Here is a tiny trained network, its code and every weight. The questions are about switching its units off for an input and a target symbol, where a switched-off unit gives its printed mean instead of its output.

import numpy as np


def w(rows, s, z=0):
    codes = np.array(rows[::2]) - 128.0
    scale = np.full(codes.shape[1], s)
    scale[-1] = z or s
    return codes * scale


def f(y):
    return y / 2 * (1 + np.tanh(0.7978845608 * (y + 0.044715 * y**3)))


def softmax(a):
    e = np.exp(a - a.max(-1, keepdims=True))
    return e / e.sum(-1, keepdims=True)


def log_softmax(a):
    a = a - a.max(-1, keepdims=True)
    return a - np.log(np.exp(a).sum(-1, keepdims=True))


def net(x, mask):
    ids = ['αβγδσφ'.index(c) for c in x.split()]
    T = len(ids)
    res = E[ids] + P[:T]
    u = 0
    for l in range(2):
        r = res
        for j in range(2):
            rows = slice(2 * j, 2 * j + 2)
            q, k, v = (r @ M[l][rows].T for M in (Q, K, V))
            z = softmax(np.where(np.tri(T) > 0, q @ k.T / 2**0.5, -1e9)) @ v
            o = O[l][rows]
            res = res + np.where(mask[u + j], z, o[:, -1]) @ o[:, :-1]
        u += 2
        y = f(res @ A[l][:, :-1].T + A[l][:, -1])
        res = res + np.where(mask[u : u + 4], y, B[l][:, -1]) @ B[l][:, :-1]
        u += 4
    return log_softmax(res[-1] @ U[:, :-1].T + U[:, -1])


Q, K, V, O, A, B = {}, {}, {}, {}, {}, {}
E = w([
[158,94,181],'α',
[246,104,221],'β',
[154,126,144],'γ',
[107,253,138],'δ',
[187,106,145],'σ',
[160,131,155],'φ',
],0.023)
P = w([
[2,106,102],'0',
[87,100,141],'1',
[75,132,34],'2',
[140,71,98],'3',
[104,186,52],'4',
[197,4,117],'5',
[136,177,87],'6',
[168,139,105],'7',
[165,175,99],'8',
[186,188,91],'9',
[221,174,146],'10',
[222,217,124],'11',
[215,251,127],'12',
],0.0075)
Q[0] = w([
[101,148,83],'0.h1',
[120,139,146],'0.h1',
[173,192,254],'0.h2',
[182,162,141],'0.h2',
],0.0089)
K[0] = w([
[59,173,150],'0.h1',
[223,254,66],'0.h1',
[223,144,170],'0.h2',
[204,249,157],'0.h2',
],0.0088)
V[0] = w([
[80,252,127],'0.h1',
[82,179,190],'0.h1',
[225,254,140],'0.h2',
[165,103,210],'0.h2',
],0.0076)
O[0] = w([
[179,32,143,56],'0.h1',
[121,16,184,113],'0.h1',
[73,3,41,225],'0.h2',
[144,72,43,246],'0.h2',
],0.0058,0.014)
A[0] = w([
[67,119,94,78],'0.n1',
[192,142,87,149],'0.n2',
[132,4,191,254],'0.n3',
[137,66,228,36],'0.n4',
],0.011,0.0039)
B[0] = w([
[71,23,172,122],'0.n1',
[65,2,149,216],'0.n2',
[77,199,120,248],'0.n3',
[159,145,190,143],'0.n4',
],0.0073,0.011)
Q[1] = w([
[145,70,46],'1.h1',
[217,95,255],'1.h1',
[191,181,194],'1.h2',
[104,76,154],'1.h2',
],0.0098)
K[1] = w([
[138,7,99],'1.h1',
[38,151,2],'1.h1',
[78,175,165],'1.h2',
[121,19,116],'1.h2',
],0.0081)
V[1] = w([
[162,127,32],'1.h1',
[62,255,148],'1.h1',
[68,136,92],'1.h2',
[74,121,26],'1.h2',
],0.01)
O[1] = w([
[196,133,160,162],'1.h1',
[86,180,65,2],'1.h1',
[86,254,116,114],'1.h2',
[139,199,225,144],'1.h2',
],0.0096,0.0099)
A[1] = w([
[147,240,202,88],'1.n1',
[106,121,179,132],'1.n2',
[136,91,176,111],'1.n3',
[254,114,174,3],'1.n4',
],0.0097,0.002)
B[1] = w([
[255,66,178,122],'1.n1',
[94,226,60,135],'1.n2',
[198,164,137,187],'1.n3',
[63,248,190,247],'1.n4',
],0.006,0.014)
U = w([
[64,135,43,253],'α',
[206,225,76,143],'β',
[48,160,116,39],'γ',
[99,188,80,96],'δ',
[60,25,155,135],'σ',
[197,250,2,106],'φ',
],0.0075,0.006)

Each question gives the input, a string of symbols that net reads in full, and the target symbol t.
The units are the heads (2 rows each of Q, K, V and O) and the neurons (one row each of A and B). Each row of codes is followed by its name. A weight is (code - 128) times the scale printed after its matrix; where a second scale follows, it is the last column's (O, A, B and U).
mask holds one flag per unit, layer by layer, with each layer's heads first. A switched-off unit (its flag False) gives its mean, the last column of its rows in O or B, instead of its output. The means were averaged over made-up inputs and are rounded, as every weight is.
A unit's drop is (log p(t) with every unit on - log p(t) with that unit switched off) / (log p(t) with every unit on - log p(t) with every unit switched off).
The circuit of an input: a set's keep is (log p(t) with only the set's units on - log p(t) with every unit switched off) / (log p(t) with every unit on - log p(t) with every unit switched off). Starting from all 12 units, units are removed one at a time, each time the one whose removal leaves the highest keep (on an exact tie, the one counted first), for as long as the keep stays at least 0.8.
circuit, biggest first: the units of the circuit, biggest drop first
k most important neurons: the k neurons with the biggest drops, biggest first
top k neurons in layer l: the k neurons of layer l with the biggest drops, biggest first
which heads matter: for each layer, one digit per head in row order, 1 if its drop is at least 0.15 and else 0, layers parted by /
drop when u is switched off: that unit's drop, to one decimal
input β δ α β γ β σ γ β γ, target σ: which heads matter => 01 / 00
input β σ β α φ σ β β β β β β β, target σ: circuit, biggest first => 0.h2
input β α β α β β γ σ σ σ α, target β: which heads matter => 00 / 11
input β β β β γ, target σ: 2 most important neurons => 1.n4, 0.n1
input β α φ φ φ σ σ σ α, target β: circuit, biggest first => 0.n2, 1.h2
input σ α β α β β σ β β σ β β σ, target σ: which heads matter => 01 / 00
input β β σ φ β β, target β: which heads matter => 00 / 10
input β φ β β β β δ σ δ β β γ φ, target σ: which heads matter => 01 / 00
input φ β β β σ β, target β: 2 most important neurons => 1.n3, 1.n4
input δ α β β β β σ β β σ, target σ: top 2 neurons in layer 0 => 0.n2, 0.n4
input δ β σ β φ, target σ: top 2 neurons in layer 0 => 0.n4, 0.n1
input β σ σ σ, target β: drop when 1.n3 is switched off => 0.0
input σ σ σ σ, target β: drop when 0.n3 is switched off => 0.2
input α γ δ β, target α: drop when 1.h1 is switched off => 0.6
input α β σ β β σ β β δ, target σ: top neuron in layer 1 => 1.n4
